Here is a tiny trained network, its code and every weight. The questions are about switching its units off for an input and a target symbol, where a switched-off unit gives its printed mean instead of its output.

import numpy as np


def w(rows, s, z=0):
    codes = np.array(rows[::2]) - 128.0
    scale = np.full(codes.shape[1], s)
    scale[-1] = z or s
    return codes * scale


def f(y):
    return np.maximum(y, 0)


def softmax(a):
    e = np.exp(a - a.max(-1, keepdims=True))
    return e / e.sum(-1, keepdims=True)


def log_softmax(a):
    a = a - a.max(-1, keepdims=True)
    return a - np.log(np.exp(a).sum(-1, keepdims=True))


def net(x, mask):
    ids = ['αβγδεηθλμξπστφψω'.index(c) for c in x.split()]
    T = len(ids)
    res = E[ids] + P[:T]
    u = 0
    for l in range(2):
        r = res
        for j in range(2):
            rows = slice(2 * j, 2 * j + 2)
            q, k, v = (r @ M[l][rows].T for M in (Q, K, V))
            z = softmax(np.where(np.tri(T) > 0, q @ k.T / 2**0.5, -1e9)) @ v
            o = O[l][rows]
            res = res + np.where(mask[u + j], z, o[:, -1]) @ o[:, :-1]
        u += 2
        y = f(res @ A[l][:, :-1].T + A[l][:, -1])
        res = res + np.where(mask[u : u + 8], y, B[l][:, -1]) @ B[l][:, :-1]
        u += 8
    return log_softmax(res[-1] @ U[:, :-1].T + U[:, -1])


Q, K, V, O, A, B = {}, {}, {}, {}, {}, {}
E = w([
[151,140,101],'α',
[154,156,104],'β',
[151,149,100],'γ',
[164,173,111],'δ',
[145,136,90],'ε',
[125,137,132],'η',
[168,196,93],'θ',
[158,168,84],'λ',
[158,126,98],'μ',
[105,137,129],'ξ',
[186,161,43],'π',
[30,134,246],'σ',
[128,78,133],'τ',
[58,101,173],'φ',
[113,252,204],'ψ',
[69,42,166],'ω',
],0.013)
P = w([
[25,28,53],'0',
[156,138,108],'1',
[127,120,3],'2',
[134,134,30],'3',
[94,140,24],'4',
[108,140,23],'5',
[116,146,48],'6',
[114,151,89],'7',
[115,171,158],'8',
[85,131,118],'9',
[63,93,103],'10',
[56,91,97],'11',
[116,141,81],'12',
],0.0026)
Q[0] = w([
[104,170,145],'L0H0',
[198,160,30],'L0H0',
[130,162,65],'L0H1',
[254,230,110],'L0H1',
],0.008)
K[0] = w([
[40,112,193],'L0H0',
[121,157,128],'L0H0',
[51,121,255],'L0H1',
[123,188,147],'L0H1',
],0.0088)
V[0] = w([
[173,2,122],'L0H0',
[228,100,64],'L0H0',
[105,55,113],'L0H1',
[79,207,191],'L0H1',
],0.0073)
O[0] = w([
[177,186,205,5],'L0H0',
[224,59,149,243],'L0H0',
[214,148,101,64],'L0H1',
[2,170,50,137],'L0H1',
],0.0078,0.0013)
A[0] = w([
[79,65,108,234],'L0N0',
[102,135,254,122],'L0N1',
[77,122,84,230],'L0N2',
[70,31,124,252],'L0N3',
[118,49,164,185],'L0N4',
[77,59,117,250],'L0N5',
[211,183,148,172],'L0N6',
[75,50,29,199],'L0N7',
],0.0074,0.003)
B[0] = w([
[109,136,207,217],'L0N0',
[106,196,154,166],'L0N1',
[185,254,182,236],'L0N2',
[148,128,236,222],'L0N3',
[166,92,181,172],'L0N4',
[100,165,201,222],'L0N5',
[143,74,74,199],'L0N6',
[119,177,196,254],'L0N7',
],0.0066,0.0039)
Q[1] = w([
[163,67,136],'L1H0',
[2,13,19],'L1H0',
[210,180,91],'L1H1',
[39,76,30],'L1H1',
],0.0059)
K[1] = w([
[142,228,47],'L1H0',
[64,224,147],'L1H0',
[55,81,174],'L1H1',
[147,127,2],'L1H1',
],0.006)
V[1] = w([
[152,140,251],'L1H0',
[173,105,128],'L1H0',
[101,92,200],'L1H1',
[148,188,112],'L1H1',
],0.011)
O[1] = w([
[139,55,158,253],'L1H0',
[80,145,129,154],'L1H0',
[30,68,104,235],'L1H1',
[143,254,98,162],'L1H1',
],0.0082,0.0055)
A[1] = w([
[16,93,15,185],'L1N0',
[36,81,167,124],'L1N1',
[71,42,106,54],'L1N2',
[2,36,149,142],'L1N3',
[216,51,113,213],'L1N4',
[185,197,148,252],'L1N5',
[193,168,204,66],'L1N6',
[176,55,35,64],'L1N7',
],0.0073,0.0037)
B[1] = w([
[122,93,95,162],'L1N0',
[152,156,75,232],'L1N1',
[220,149,98,157],'L1N2',
[149,98,36,254],'L1N3',
[145,71,245,191],'L1N4',
[161,169,187,228],'L1N5',
[127,195,2,154],'L1N6',
[162,85,80,147],'L1N7',
],0.0079,0.0059)
U = w([
[103,78,226,139],'α',
[129,111,158,20],'β',
[128,108,168,4],'γ',
[147,132,128,2],'δ',
[116,96,215,84],'ε',
[111,107,152,108],'η',
[175,175,99,98],'θ',
[173,154,142,169],'λ',
[144,96,201,99],'μ',
[99,116,169,98],'ξ',
[226,149,107,246],'π',
[2,137,41,178],'σ',
[101,41,186,181],'τ',
[62,74,109,180],'φ',
[36,202,187,120],'ψ',
[113,19,9,131],'ω',
],0.0081,0.0043)

Each question gives the input, a string of symbols that net reads in full, and the target symbol t.
The units are the heads (2 rows each of Q, K, V and O) and the neurons (one row each of A and B). Each row of codes is followed by its name. A weight is (code - 128) times the scale printed after its matrix; where a second scale follows, it is the last column's (O, A, B and U).
mask holds one flag per unit, layer by layer, with each layer's heads first. A switched-off unit (its flag False) gives its mean, the last column of its rows in O or B, instead of its output. The means were averaged over made-up inputs and are rounded, as every weight is.
A unit's drop is (log p(t) with every unit on - log p(t) with that unit switched off) / (log p(t) with every unit on - log p(t) with every unit switched off).
The circuit of an input: a set's keep is (log p(t) with only the set's units on - log p(t) with every unit switched off) / (log p(t) with every unit on - log p(t) with every unit switched off). Starting from the 12 units with the biggest drops (on a tie, the unit counted first), units are removed one at a time, each time the one whose removal leaves the highest keep (on an exact tie, the one counted first), for as long as the keep stays at least 0.8.
units of the circuit, in order: the units of the circuit, biggest drop first
unit that matters most: the unit with the biggest drop
top k neurons: the k neurons with the biggest drops, biggest first
k most important neurons of layer l: the k neurons of layer l with the biggest drops, biggest first
heads that matter: for each layer, one digit per head in row order, 1 if its drop is at least 0.15 and else 0, layers parted by /
input τ φ ω φ ξ, target ω: units of the circuit, in order => (L1H1, L1N3, L0N3)
input α σ ε, target σ: heads that matter => 11 / 01
input θ γ ψ λ ε, target ψ: heads that matter => 01 / 01
input α ψ σ θ, target ψ: 2 most important neurons of layer 0 => (L0N2, L0N7)
input σ φ α σ θ, target σ: units of the circuit, in order => (L0H0, L0H1)
input σ μ ω, target ω: heads that matter => 00 / 11
input β δ α π π α η θ σ σ π, target σ: heads that matter => 01 / 01
input π θ ω α π τ β ω ξ, target ω: heads that matter => 00 / 01
input α α α μ η α θ φ φ μ ω ε, target ω: 2 most important neurons of layer 1 => (L1N3, L1N5)
input η σ λ π τ ω λ α μ σ σ ψ, target σ: heads that matter => 10 / 01
input λ σ α, target σ: unit that matters most => L1H1
input ψ ε τ α τ α μ α λ δ ω ω π, target ω: top 2 neurons => (L0N3, L0N0)
input τ α θ λ σ ω λ, target ω: 2 most important neurons of layer 1 => (L1N0, L1N5)
input ψ α ε, target ψ: top 3 neurons => (L0N2, L1N3, L0N7)
input γ α ψ λ, target ψ: unit that matters most => L0H1
input θ λ ω γ φ, target ω: top 2 neurons => (L1N3, L0N3)
input ω μ μ, target ω: 3 most important neurons of layer 1 => (L1N7, L1N5, L1N0)
input π α ω ε π γ ω σ μ, target ω: 2 most important neurons of layer 0 => (L0N3, L0N4)
input σ μ α ξ β ω, target ω: 3 most important neurons of layer 1 => (L1N3, L1N1, L1N5)
input ψ ε π, target ψ: unit that matters most => L0H1
input λ σ α α φ α λ α τ ω α, target ω: 2 most important neurons of layer 1 => (L1N3, L1N5)
input ε ψ α, target ψ: 2 most important neurons of layer 0 => (L0N2, L0N7)
